Below are the code and all the weights of a small trained network. Each question names an input and a class and asks about switching units off, where a switched-off unit gives its printed mean instead of its output.

import numpy as np


def w(rows, s, z=0):
    codes = np.array(rows[::2]) - 128.0
    scale = np.full(codes.shape[1], s)
    scale[-1] = z or s
    return codes * scale


def norm(h):
    return h / np.sqrt((h * h).mean(-1, keepdims=True) + 1e-5)


def f(y):
    return y / 2 * (1 + np.tanh(0.7978845608 * (y + 0.044715 * y**3)))


def log_softmax(a):
    a = a - a.max(-1, keepdims=True)
    return a - np.log(np.exp(a).sum(-1, keepdims=True))


def net(x, mask):
    res = np.array(x, float).reshape(1, 5) / 4 @ E
    u = 0
    for l in range(4):
        y = f(norm(res) @ A[l][:, :-1].T + A[l][:, -1])
        res = res + np.where(mask[u : u + 4], y, B[l][:, -1]) @ B[l][:, :-1]
        u += 4
    return log_softmax(norm(res)[-1] @ U[:, :-1].T + U[:, -1])


A, B = {}, {}
E = w([
[81,91,3,112,68,146],'x0',
[155,194,49,161,128,119],'x1',
[163,159,164,178,163,87],'x2',
[74,124,67,111,5,191],'x3',
[122,27,146,238,174,44],'x4',
],0.0066)
A[0] = w([
[154,84,146,131,134,134,16],'0.n1',
[210,153,214,187,166,33,94],'0.n2',
[79,117,2,183,132,179,4],'0.n3',
[107,32,196,108,114,106,136],'0.n4',
],0.0074,0.0019)
B[0] = w([
[76,96,71,171,17,48,123],'0.n1',
[206,65,104,197,254,94,254],'0.n2',
[172,94,48,112,126,60,179],'0.n3',
[34,125,183,139,90,80,175],'0.n4',
],0.0066,0.0065)
A[1] = w([
[145,149,150,136,95,99,200],'1.n1',
[189,205,159,58,56,222,119],'1.n2',
[176,60,2,70,68,158,255],'1.n3',
[127,142,145,175,219,139,108],'1.n4',
],0.0083,0.0016)
B[1] = w([
[208,2,117,69,189,132,134],'1.n1',
[101,170,185,88,195,184,219],'1.n2',
[56,244,119,193,139,46,253],'1.n3',
[216,103,61,68,121,212,205],'1.n4',
],0.0073,0.0064)
A[2] = w([
[148,181,139,52,138,204,254],'2.n1',
[131,178,1,103,128,123,215],'2.n2',
[209,146,182,145,148,81,49],'2.n3',
[81,30,192,124,137,96,112],'2.n4',
],0.0085,0.00076)
B[2] = w([
[115,111,198,98,162,119,236],'2.n1',
[112,109,134,133,78,85,254],'2.n2',
[196,87,10,92,99,120,229],'2.n3',
[144,147,117,162,42,232,223],'2.n4',
],0.013,0.0039)
A[3] = w([
[44,130,179,92,19,99,60],'3.n1',
[166,113,201,171,140,171,49],'3.n2',
[125,60,74,217,104,109,247],'3.n3',
[254,153,160,204,172,113,19],'3.n4',
],0.0082,0.0015)
B[3] = w([
[225,65,65,156,202,113,212],'3.n1',
[87,114,27,141,111,115,156],'3.n2',
[99,180,186,2,146,171,254],'3.n3',
[247,148,50,71,137,59,234],'3.n4',
],0.0065,0.0054)
U = w([
[249,85,86,114,182,126,192],'0',
[104,156,241,81,187,155,95],'1',
[80,169,77,157,103,56,210],'2',
[123,58,154,168,62,213,6],'3',
],0.018,0.0013)

Each question gives the input, the list of numbers given to net, and the class t.
The units are the neurons (one row each of A and B). Each row of codes is followed by its name. A weight is (code - 128) times the scale printed after its matrix; where a second scale follows, it is the last column's (A, B and U).
mask holds one flag per neuron, layer by layer. A switched-off neuron (its flag False) gives its mean, the last column of its row in B, instead of its output. The means were averaged over made-up inputs and are rounded, as every weight is.
A unit's drop is (log p(t) with every unit on - log p(t) with that unit switched off) / (log p(t) with every unit on - log p(t) with every unit switched off).
The circuit of an input: a set's keep is (log p(t) with only the set's units on - log p(t) with every unit switched off) / (log p(t) with every unit on - log p(t) with every unit switched off). Starting from the 12 units with the biggest drops (on a tie, the unit counted first), units are removed one at a time, each time the one whose removal leaves the highest keep (on an exact tie, the one counted first), for as long as the keep stays at least 0.8.
circuit, biggest first: the units of the circuit, biggest drop first
most important unit: the unit with the biggest drop
k most important neurons: the k neurons with the biggest drops, biggest first
top k neurons in layer l: the k neurons of layer l with the biggest drops, biggest first
drop of u: that unit's drop, to one decimal
input [3,-6,1,3,-3], class 1: most important unit	0.n2
input [3,-3,-5,-1,2], class 3: circuit, biggest first	(0.n4 2.n4)
input [3,1,-2,2,8], class 2: 2 most important neurons	(0.n3 1.n3)
input [7,-2,8,2,-8], class 1: circuit, biggest first	(1.n2 2.n1)
input [2,1,2,2,7], class 3: 4 most important neurons	(1.n3 2.n4 0.n2 3.n1)
input [5,-1,-5,-8,0], class 2: top 2 neurons in layer 2	(2.n1 2.n4)
input [7,-8,-3,7,-7], class 2: top 2 neurons in layer 3	(3.n3 3.n1)
input [-3,-6,-8,-6,-3], class 3: 3 most important neurons	(2.n4 0.n4 1.n2)
input [4,-1,-2,4,7], class 2: 2 most important neurons	(1.n3 0.n3)
input [-5,2,0,-3,-7], class 1: top 2 neurons in layer 0	(0.n2 0.n3)
input [-6,-8,3,-1,1], class 0: drop of 0.n2	0.3
input [3,6,2,-4,-4], class 2: drop of 2.n2	0.2
input [5,1,-6,-1,3], class 2: drop of 2.n3	0.0
input [5,6,4,-2,-7], class 2: circuit, biggest first	(2.n2)
